Here is a tiny trained network, its code and every weight. The questions are about switching its units off for an input and a class, where a switched-off unit gives its printed mean instead of its output.

import numpy as np


def w(rows, s, z=0):
    codes = np.array(rows[::2]) - 128.0
    scale = np.full(codes.shape[1], s)
    scale[-1] = z or s
    return codes * scale


def f(y):
    return y / 2 * (1 + np.tanh(0.7978845608 * (y + 0.044715 * y**3)))


def log_softmax(a):
    a = a - a.max(-1, keepdims=True)
    return a - np.log(np.exp(a).sum(-1, keepdims=True))


def net(x, mask):
    res = np.array(x, float).reshape(1, 3) / 4 @ E
    y = f(res @ A[0][:, :-1].T + A[0][:, -1])
    res = res + np.where(mask, y, B[0][:, -1]) @ B[0][:, :-1]
    return log_softmax(res[-1] @ U[:, :-1].T + U[:, -1])


A, B = {}, {}
E = w([
[205,28,172,68,38,162,231],'x0',
[32,1,231,98,239,25,137],'x1',
[159,152,40,52,240,225,168],'x2',
],0.0083)
A[0] = w([
[168,213,62,117,54,170,159,64],'N0',
[47,198,93,207,173,103,126,101],'N1',
[177,59,149,98,82,80,231,33],'N2',
[134,142,77,56,223,231,109,196],'N3',
[136,221,108,215,82,183,122,164],'N4',
[38,160,53,183,158,137,61,3],'N5',
[49,37,186,63,174,51,109,55],'N6',
[43,76,142,132,184,105,165,184],'N7',
[107,155,62,145,34,195,118,132],'N8',
[33,193,90,218,138,91,43,177],'N9',
[190,170,104,231,40,132,101,141],'N10',
[99,115,129,195,59,66,120,129],'N11',
[90,143,221,211,62,160,77,84],'N12',
[210,113,77,125,54,170,19,126],'N13',
[11,126,203,146,42,123,83,59],'N14',
[140,38,119,82,7,213,161,115],'N15',
[48,193,34,143,140,94,57,134],'N16',
[100,188,130,60,187,187,193,13],'N17',
[147,140,163,254,30,83,73,72],'N18',
],0.0075,0.0044)
B[0] = w([
[120,111,77,149,214,117,126,212],'N0',
[210,78,143,144,90,103,207,196],'N1',
[216,93,134,147,123,155,125,208],'N2',
[149,254,89,109,92,202,176,243],'N3',
[85,92,45,164,188,104,85,213],'N4',
[197,85,148,134,129,62,195,181],'N5',
[143,97,63,153,178,165,61,255],'N6',
[95,104,78,156,166,185,54,226],'N7',
[131,47,112,173,172,146,47,199],'N8',
[188,97,100,205,82,121,151,238],'N9',
[112,128,75,120,154,154,89,209],'N10',
[139,206,151,60,121,176,113,186],'N11',
[160,205,109,56,146,180,178,180],'N12',
[106,107,111,159,173,127,99,193],'N13',
[172,171,88,56,150,181,88,191],'N14',
[187,51,151,168,74,95,155,234],'N15',
[192,39,83,113,59,103,149,211],'N16',
[201,158,156,33,128,183,142,166],'N17',
[164,205,110,34,144,202,149,203],'N18',
],0.0087,0.0098)
U = w([
[95,64,79,147,246,136,67,73],'0',
[212,41,126,144,79,99,181,102],'1',
[146,221,109,50,153,174,142,115],'2',
[82,125,108,166,97,140,118,252],'3',
[42,166,180,144,104,102,129,103],'4',
[40,156,193,135,95,66,167,93],'5',
[87,156,190,117,124,58,163,97],'6',
],0.011,0.018)

Each question gives the input, the list of numbers given to net, and the class t.
The units are the neurons (one row each of A and B). Each row of codes is followed by its name. A weight is (code - 128) times the scale printed after its matrix; where a second scale follows, it is the last column's (A, B and U).
mask holds one flag per neuron, in row order. A switched-off neuron (its flag False) gives its mean, the last column of its row in B, instead of its output. The means were averaged over made-up inputs and are rounded, as every weight is.
A unit's drop is (log p(t) with every unit on - log p(t) with that unit switched off) / (log p(t) with every unit on - log p(t) with every unit switched off).
The circuit of an input: a set's keep is (log p(t) with only the set's units on - log p(t) with every unit switched off) / (log p(t) with every unit on - log p(t) with every unit switched off). Starting from the 12 units with the biggest drops (on a tie, the unit counted first), units are removed one at a time, each time the one whose removal leaves the highest keep (on an exact tie, the one counted first), for as long as the keep stays at least 0.8.
units of the circuit, in order: the units of the circuit, biggest drop first
unit that matters most: the unit with the biggest drop
top k neurons: the k neurons with the biggest drops, biggest first
drop of u: that unit's drop, to one decimal
input [0,1,1], class 3: unit that matters most	N18
input [-7,6,0], class 1: units of the circuit, in order	(N1, N9)
input [-5,-3,-5], class 1: top 2 neurons	(N9, N16)
input [3,-7,-8], class 2: top 3 neurons	(N18, N12, N11)
input [-6,-8,8], class 0: top 3 neurons	(N4, N8, N0)
input [7,7,6], class 0: top 2 neurons	(N6, N7)
input [-6,0,7], class 2: top 2 neurons	(N3, N15)
input [7,7,-2], class 0: top 2 neurons	(N6, N7)
input [-8,-3,-8], class 1: top 3 neurons	(N9, N16, N1)
input [-7,-6,-7], class 1: top 3 neurons	(N9, N16, N1)
input [0,-7,-7], class 0: top 2 neurons	(N4, N8)
input [4,6,-7], class 2: drop of N4	0.1
input [-6,-8,4], class 0: drop of N4	0.3
input [0,-3,-5], class 2: units of the circuit, in order	(N18)
input [3,1,-3], class 3: drop of N7	-0.2
